Below is a small trained network, with its code and all its weights. Each question gives an input and a class and asks what happens when units are switched off, that is, made to give their printed mean instead of their output.

import numpy as np


def w(rows, s, z=0):
    codes = np.array(rows[::2]) - 128.0
    scale = np.full(codes.shape[1], s)
    scale[-1] = z or s
    return codes * scale


def f(y):
    return y / 2 * (1 + np.tanh(0.7978845608 * (y + 0.044715 * y**3)))


def log_softmax(a):
    a = a - a.max(-1, keepdims=True)
    return a - np.log(np.exp(a).sum(-1, keepdims=True))


def net(x, mask):
    res = np.array(x, float).reshape(1, 7) / 4 @ E
    y = f(res @ A[0][:, :-1].T + A[0][:, -1])
    res = res + np.where(mask, y, B[0][:, -1]) @ B[0][:, :-1]
    return log_softmax(res[-1] @ U[:, :-1].T + U[:, -1])


A, B = {}, {}
E = w([
[78,209,78,156,39],'x0',
[120,126,82,146,59],'x1',
[170,85,110,175,108],'x2',
[14,19,78,163,110],'x3',
[182,161,1,111,168],'x4',
[64,168,157,241,128],'x5',
[111,28,107,108,146],'x6',
],0.0085)
A[0] = w([
[92,126,151,110,46,254],'neuron 1',
[80,184,194,195,133,158],'neuron 2',
[109,5,139,130,222,168],'neuron 3',
[248,120,223,83,185,118],'neuron 4',
[51,153,98,10,154,139],'neuron 5',
[101,182,57,141,125,105],'neuron 6',
],0.016,0.0059)
B[0] = w([
[125,16,141,144,120,213],'neuron 1',
[68,164,196,175,100,226],'neuron 2',
[15,179,82,56,199,255],'neuron 3',
[249,166,176,42,200,249],'neuron 4',
[177,23,132,116,150,189],'neuron 5',
[185,188,115,62,145,183],'neuron 6',
],0.02,0.015)
U = w([
[79,131,74,130,204,196],'0',
[107,129,160,156,149,4],'1',
[246,211,2,177,112,86],'2',
[124,191,215,206,161,124],'3',
[170,75,168,180,144,174],'4',
[203,151,135,91,237,183],'5',
],0.008,0.0041)

Each question gives the input, the list of numbers given to net, and the class t.
The units are the neurons (one row each of A and B). Each row of codes is followed by its name. A weight is (code - 128) times the scale printed after its matrix; where a second scale follows, it is the last column's (A, B and U).
mask holds one flag per neuron, in row order. A switched-off neuron (its flag False) gives its mean, the last column of its row in B, instead of its output. The means were averaged over made-up inputs and are rounded, as every weight is.
A unit's drop is (log p(t) with every unit on - log p(t) with that unit switched off) / (log p(t) with every unit on - log p(t) with every unit switched off).
The circuit of an input: a set's keep is (log p(t) with only the set's units on - log p(t) with every unit switched off) / (log p(t) with every unit on - log p(t) with every unit switched off). Starting from all 6 units, units are removed one at a time, each time the one whose removal leaves the highest keep (on an exact tie, the one counted first), for as long as the keep stays at least 0.8.
units of the circuit, in order: the units of the circuit, biggest drop first
top k neurons: the k neurons with the biggest drops, biggest first
drop when u is switched off: that unit's drop, to one decimal
input [3,4,5,6,5,-8,-1], class 2: units of the circuit, in order -> [neuron 4; neuron 3; neuron 6]
input [6,-2,-3,2,5,5,-4], class 3: units of the circuit, in order -> [neuron 2]
input [0,4,-2,-1,6,5,2], class 2: top 2 neurons -> [neuron 4; neuron 3]
input [5,8,-6,7,-1,2,-2], class 4: top 2 neurons -> [neuron 3; neuron 1]
input [0,6,-6,4,2,-6,-3], class 4: units of the circuit, in order -> [neuron 4; neuron 3]
input [6,-2,7,-1,-1,-3,-4], class 4: top 4 neurons -> [neuron 3; neuron 4; neuron 1; neuron 2]
input [4,7,1,0,1,-3,8], class 4: top 2 neurons -> [neuron 3; neuron 4]
input [8,6,-8,0,1,-6,6], class 4: top 3 neurons -> [neuron 4; neuron 3; neuron 1]
input [-3,2,7,2,2,-2,-5], class 0: top 2 neurons -> [neuron 4; neuron 6]
input [-5,-1,2,0,2,6,-1], class 0: top 3 neurons -> [neuron 4; neuron 3; neuron 6]
input [4,7,3,-2,7,-5,5], class 2: top 2 neurons -> [neuron 4; neuron 3]
input [2,5,7,-4,5,7,1], class 2: top 3 neurons -> [neuron 4; neuron 3; neuron 6]
input [-1,-2,6,8,-6,4,-3], class 0: top 2 neurons -> [neuron 3; neuron 4]
input [2,7,5,4,-7,-1,-2], class 4: units of the circuit, in order -> [neuron 1]
input [3,3,-2,7,-8,8,-2], class 3: drop when neuron 3 is switched off -> 0.0
input [0,1,-8,-8,3,8,-8], class 3: drop when neuron 2 is switched off -> 1.3
input [-6,0,0,1,3,4,6], class 0: drop when neuron 3 is switched off -> 0.1
